Here is a tiny trained network, its code and every weight. The questions are about switching its units off for an input and a class, where a switched-off unit gives its printed mean instead of its output.

import numpy as np


def w(rows, s, z=0):
    codes = np.array(rows[::2]) - 128.0
    scale = np.full(codes.shape[1], s)
    scale[-1] = z or s
    return codes * scale


def norm(h):
    return h / np.sqrt((h * h).mean(-1, keepdims=True) + 1e-5)


def f(y):
    return np.maximum(y, 0)


def log_softmax(a):
    a = a - a.max(-1, keepdims=True)
    return a - np.log(np.exp(a).sum(-1, keepdims=True))


def net(x, mask):
    res = np.array(x, float).reshape(1, 5) / 4 @ E
    u = 0
    for l in range(3):
        y = f(norm(res) @ A[l][:, :-1].T + A[l][:, -1])
        res = res + np.where(mask[u : u + 4], y, B[l][:, -1]) @ B[l][:, :-1]
        u += 4
    return log_softmax(norm(res)[-1] @ U[:, :-1].T + U[:, -1])


A, B = {}, {}
E = w([
[212,124,59,193,18,201],'x0',
[102,113,72,145,152,103],'x1',
[171,52,82,48,159,82],'x2',
[112,127,156,101,108,154],'x3',
[79,235,77,4,73,2],'x4',
],0.0059)
A[0] = w([
[59,214,137,174,134,200,102],'L0N0',
[219,53,112,24,195,113,5],'L0N1',
[95,108,162,51,199,100,175],'L0N2',
[139,2,103,89,87,117,121],'L0N3',
],0.0066,0.0027)
B[0] = w([
[201,213,97,92,158,84,213],'L0N0',
[103,191,112,161,247,199,206],'L0N1',
[118,118,123,181,82,182,252],'L0N2',
[130,206,64,113,134,140,199],'L0N3',
],0.011,0.0044)
A[1] = w([
[81,132,205,102,213,137,2],'L1N0',
[130,56,154,168,202,113,154],'L1N1',
[114,7,146,219,153,189,151],'L1N2',
[135,254,84,127,150,169,159],'L1N3',
],0.008,0.0028)
B[1] = w([
[24,159,200,201,118,186,157],'L1N0',
[99,122,247,156,111,92,163],'L1N1',
[128,91,206,60,102,87,196],'L1N2',
[144,83,131,139,200,145,254],'L1N3',
],0.011,0.0097)
A[2] = w([
[214,136,153,158,243,34,176],'L2N0',
[109,170,73,56,161,104,153],'L2N1',
[152,173,121,207,134,92,36],'L2N2',
[181,80,38,106,61,254,246],'L2N3',
],0.0087,0.0012)
B[2] = w([
[141,93,64,81,116,243,255],'L2N0',
[150,57,211,98,125,85,199],'L2N1',
[102,118,164,126,176,154,156],'L2N2',
[2,162,91,124,91,159,191],'L2N3',
],0.009,0.0074)
U = w([
[125,139,171,101,125,182,219],'0',
[195,229,142,148,240,176,3],'1',
[124,135,167,124,100,160,189],'2',
[20,197,155,223,51,122,115],'3',
[254,90,230,79,66,46,131],'4',
],0.0072,0.0018)

Each question gives the input, the list of numbers given to net, and the class t.
The units are the neurons (one row each of A and B). Each row of codes is followed by its name. A weight is (code - 128) times the scale printed after its matrix; where a second scale follows, it is the last column's (A, B and U).
mask holds one flag per neuron, layer by layer. A switched-off neuron (its flag False) gives its mean, the last column of its row in B, instead of its output. The means were averaged over made-up inputs and are rounded, as every weight is.
A unit's drop is (log p(t) with every unit on - log p(t) with that unit switched off) / (log p(t) with every unit on - log p(t) with every unit switched off).
The circuit of an input: a set's keep is (log p(t) with only the set's units on - log p(t) with every unit switched off) / (log p(t) with every unit on - log p(t) with every unit switched off). Starting from all 12 units, units are removed one at a time, each time the one whose removal leaves the highest keep (on an exact tie, the one counted first), for as long as the keep stays at least 0.8.
circuit, biggest first: the units of the circuit, biggest drop first
k most important neurons: the k neurons with the biggest drops, biggest first
k most important neurons of layer l: the k neurons of layer l with the biggest drops, biggest first
input [1,-7,-5,-7,8], class 4: circuit, biggest first : (L2N1, L2N3, L1N0)
input [-2,-6,8,3,-1], class 1: circuit, biggest first : (L0N1)
input [8,-6,6,-4,-3], class 3: 2 most important neurons : (L2N3, L0N0)
input [7,3,6,-4,-7], class 3: 2 most important neurons : (L2N3, L0N3)
input [0,3,4,7,8], class 4: circuit, biggest first : (L2N1, L2N3)
input [5,-3,6,0,4], class 1: 3 most important neurons of layer 0 : (L0N1, L0N3, L0N2)
input [4,-2,-7,4,-2], class 1: circuit, biggest first : (L0N0, L1N3)
input [1,3,0,-2,-4], class 4: circuit, biggest first : (L1N2, L0N1, L2N3)
input [0,0,4,-5,-7], class 4: 2 most important neurons of layer 1 : (L1N2, L1N1)
input [1,-4,4,-1,-8], class 4: 2 most important neurons : (L1N2, L0N0)
input [2,1,-8,5,8], class 1: 2 most important neurons : (L1N2, L0N0)
input [8,-6,0,1,8], class 3: 2 most important neurons : (L2N3, L1N2)
input [7,4,0,-4,4], class 3: 4 most important neurons : (L2N3, L0N0, L0N1, L2N0)
input [5,-2,1,-2,8], class 4: 2 most important neurons of layer 0 : (L0N2, L0N1)
input [0,-5,3,5,-7], class 4: most important neuron : (L1N2)
input [8,4,0,2,0], class 3: 2 most important neurons of layer 2 : (L2N3, L2N0)
input [2,4,0,-6,7], class 4: 2 most important neurons : (L2N1, L0N1)
input [7,4,1,-5,4], class 3: 3 most important neurons : (L2N3, L0N0, L0N1)
input [8,4,-2,5,0], class 3: 2 most important neurons : (L2N3, L0N1)
input [2,-2,-6,3,2], class 1: most important neuron : (L1N2)
input [-5,4,1,3,6], class 4: 2 most important neurons of layer 1 : (L1N0, L1N1)
input [-8,-2,2,-6,0], class 3: 2 most important neurons of layer 1 : (L1N0, L1N3)
